Below is a small trained network, with its code and all its weights. Each question gives an input and a class and asks what happens when units are switched off, that is, made to give their printed mean instead of their output.

import numpy as np


def w(rows, s, z=0):
    codes = np.array(rows[::2]) - 128.0
    scale = np.full(codes.shape[1], s)
    scale[-1] = z or s
    return codes * scale


def norm(h):
    return h / np.sqrt((h * h).mean(-1, keepdims=True) + 1e-5)


def f(y):
    return y / 2 * (1 + np.tanh(0.7978845608 * (y + 0.044715 * y**3)))


def log_softmax(a):
    a = a - a.max(-1, keepdims=True)
    return a - np.log(np.exp(a).sum(-1, keepdims=True))


def net(x, mask):
    res = np.array(x, float).reshape(1, 6) / 4 @ E
    u = 0
    for l in range(4):
        y = f(norm(res) @ A[l][:, :-1].T + A[l][:, -1])
        res = res + np.where(mask[u : u + 10], y, B[l][:, -1]) @ B[l][:, :-1]
        u += 10
    return log_softmax(norm(res)[-1] @ U[:, :-1].T + U[:, -1])


A, B = {}, {}
E = w([
[127,131,130],'x0',
[127,129,126],'x1',
[172,1,237],'x2',
[55,69,106],'x3',
[130,128,127],'x4',
[75,171,193],'x5',
],0.0065)
A[0] = w([
[132,126,137,37],'L0N0',
[96,167,143,109],'L0N1',
[147,110,140,121],'L0N2',
[193,76,110,122],'L0N3',
[29,71,72,78],'L0N4',
[135,111,167,71],'L0N5',
[72,180,250,132],'L0N6',
[233,211,157,123],'L0N7',
[168,174,146,5],'L0N8',
[104,169,64,53],'L0N9',
],0.011,0.0018)
B[0] = w([
[138,128,140,110],'L0N0',
[110,115,88,159],'L0N1',
[121,110,123,138],'L0N2',
[97,67,80,188],'L0N3',
[52,149,181,236],'L0N4',
[135,120,159,143],'L0N5',
[135,61,56,254],'L0N6',
[7,112,160,248],'L0N7',
[109,140,153,138],'L0N8',
[81,121,95,215],'L0N9',
],0.019,0.0037)
A[1] = w([
[147,92,166,53],'L1N0',
[138,166,123,6],'L1N1',
[123,94,55,195],'L1N2',
[72,93,76,112],'L1N3',
[5,122,115,149],'L1N4',
[158,178,204,154],'L1N5',
[119,159,173,139],'L1N6',
[173,184,192,30],'L1N7',
[133,108,95,94],'L1N8',
[144,171,113,46],'L1N9',
],0.015,0.0013)
B[1] = w([
[85,88,35,136],'L1N0',
[102,103,115,121],'L1N1',
[252,212,99,166],'L1N2',
[226,195,139,200],'L1N3',
[178,136,229,251],'L1N4',
[105,148,232,121],'L1N5',
[91,109,173,127],'L1N6',
[105,143,194,122],'L1N7',
[162,165,98,136],'L1N8',
[102,94,105,122],'L1N9',
],0.012,0.016)
A[2] = w([
[137,93,143,106],'L2N0',
[146,72,180,81],'L2N1',
[76,121,103,47],'L2N2',
[148,152,61,44],'L2N3',
[121,103,122,1],'L2N4',
[143,122,131,143],'L2N5',
[87,252,98,158],'L2N6',
[84,152,99,89],'L2N7',
[155,116,153,198],'L2N8',
[104,135,118,140],'L2N9',
],0.017,0.0014)
B[2] = w([
[114,137,91,153],'L2N0',
[70,160,53,218],'L2N1',
[159,114,91,103],'L2N2',
[108,162,158,160],'L2N3',
[137,117,97,114],'L2N4',
[145,135,129,150],'L2N5',
[123,6,88,253],'L2N6',
[120,109,79,103],'L2N7',
[145,156,139,211],'L2N8',
[113,124,103,108],'L2N9',
],0.019,0.0053)
A[3] = w([
[62,253,53,110],'L3N0',
[36,101,169,176],'L3N1',
[61,151,151,181],'L3N2',
[88,74,76,10],'L3N3',
[136,103,78,66],'L3N4',
[137,120,152,16],'L3N5',
[144,139,164,46],'L3N6',
[155,130,87,89],'L3N7',
[137,80,116,30],'L3N8',
[191,254,24,117],'L3N9',
],0.0086,0.0013)
B[3] = w([
[84,136,232,148],'L3N0',
[65,160,156,184],'L3N1',
[62,140,164,158],'L3N2',
[171,138,33,137],'L3N3',
[127,174,60,142],'L3N4',
[137,117,150,125],'L3N5',
[136,126,121,147],'L3N6',
[105,175,93,148],'L3N7',
[190,117,103,132],'L3N8',
[83,253,135,252],'L3N9',
],0.013,0.0034)
U = w([
[193,132,128,173],'0',
[146,102,134,254],'1',
[127,9,28,84],'2',
[147,122,151,141],'3',
[47,76,162,42],'4',
[167,127,146,23],'5',
],0.013,0.0042)

Each question gives the input, the list of numbers given to net, and the class t.
The units are the neurons (one row each of A and B). Each row of codes is followed by its name. A weight is (code - 128) times the scale printed after its matrix; where a second scale follows, it is the last column's (A, B and U).
mask holds one flag per neuron, layer by layer. A switched-off neuron (its flag False) gives its mean, the last column of its row in B, instead of its output. The means were averaged over made-up inputs and are rounded, as every weight is.
A unit's drop is (log p(t) with every unit on - log p(t) with that unit switched off) / (log p(t) with every unit on - log p(t) with every unit switched off).
The circuit of an input: a set's keep is (log p(t) with only the set's units on - log p(t) with every unit switched off) / (log p(t) with every unit on - log p(t) with every unit switched off). Starting from the 12 units with the biggest drops (on a tie, the unit counted first), units are removed one at a time, each time the one whose removal leaves the highest keep (on an exact tie, the one counted first), for as long as the keep stays at least 0.8.
circuit, biggest first: the units of the circuit, biggest drop first
unit that matters most: the unit with the biggest drop
k most important neurons: the k neurons with the biggest drops, biggest first
top k neurons in layer l: the k neurons of layer l with the biggest drops, biggest first
drop when u is switched off: that unit's drop, to one decimal
input [-1,-3,0,6,3,-5], class 4: 3 most important neurons	[L0N4; L0N6; L1N2]
input [2,-2,6,4,1,2], class 2: circuit, biggest first	[L1N4; L0N7; L0N9; L1N0]
input [0,0,-2,-6,0,2], class 4: circuit, biggest first	[L0N7]
input [1,5,4,-7,3,-5], class 4: 3 most important neurons	[L0N7; L0N6; L2N1]
input [0,-4,8,0,1,-4], class 2: 2 most important neurons	[L1N3; L1N4]
input [2,-7,-8,-5,5,-7], class 2: top 2 neurons in layer 0	[L0N6; L0N3]
input [5,3,-7,-6,-5,6], class 2: 2 most important neurons	[L2N6; L0N4]
input [-1,-5,-4,5,0,1], class 4: 3 most important neurons	[L0N4; L0N6; L1N2]
input [3,-1,-7,8,-4,0], class 4: 3 most important neurons	[L0N4; L0N6; L1N4]
input [-1,0,7,-2,3,-3], class 2: 2 most important neurons	[L1N3; L1N4]
input [-4,1,-8,-7,-3,-1], class 2: 2 most important neurons	[L2N6; L0N4]
input [-4,-5,-8,4,7,0], class 2: 2 most important neurons	[L2N6; L0N6]
input [-3,-1,7,-1,-4,3], class 2: top 3 neurons in layer 1	[L1N3; L1N4; L1N0]
input [1,8,7,-8,5,-2], class 4: unit that matters most	L0N7
input [-4,2,-5,-6,-4,1], class 4: 2 most important neurons	[L0N7; L0N6]
input [8,8,8,-6,0,1], class 2: drop when L1N3 is switched off	0.1
input [-5,4,-8,8,-1,4], class 2: drop when L1N4 is switched off	-0.2
input [5,-6,-7,-3,3,3], class 2: drop when L3N2 is switched off	0.0
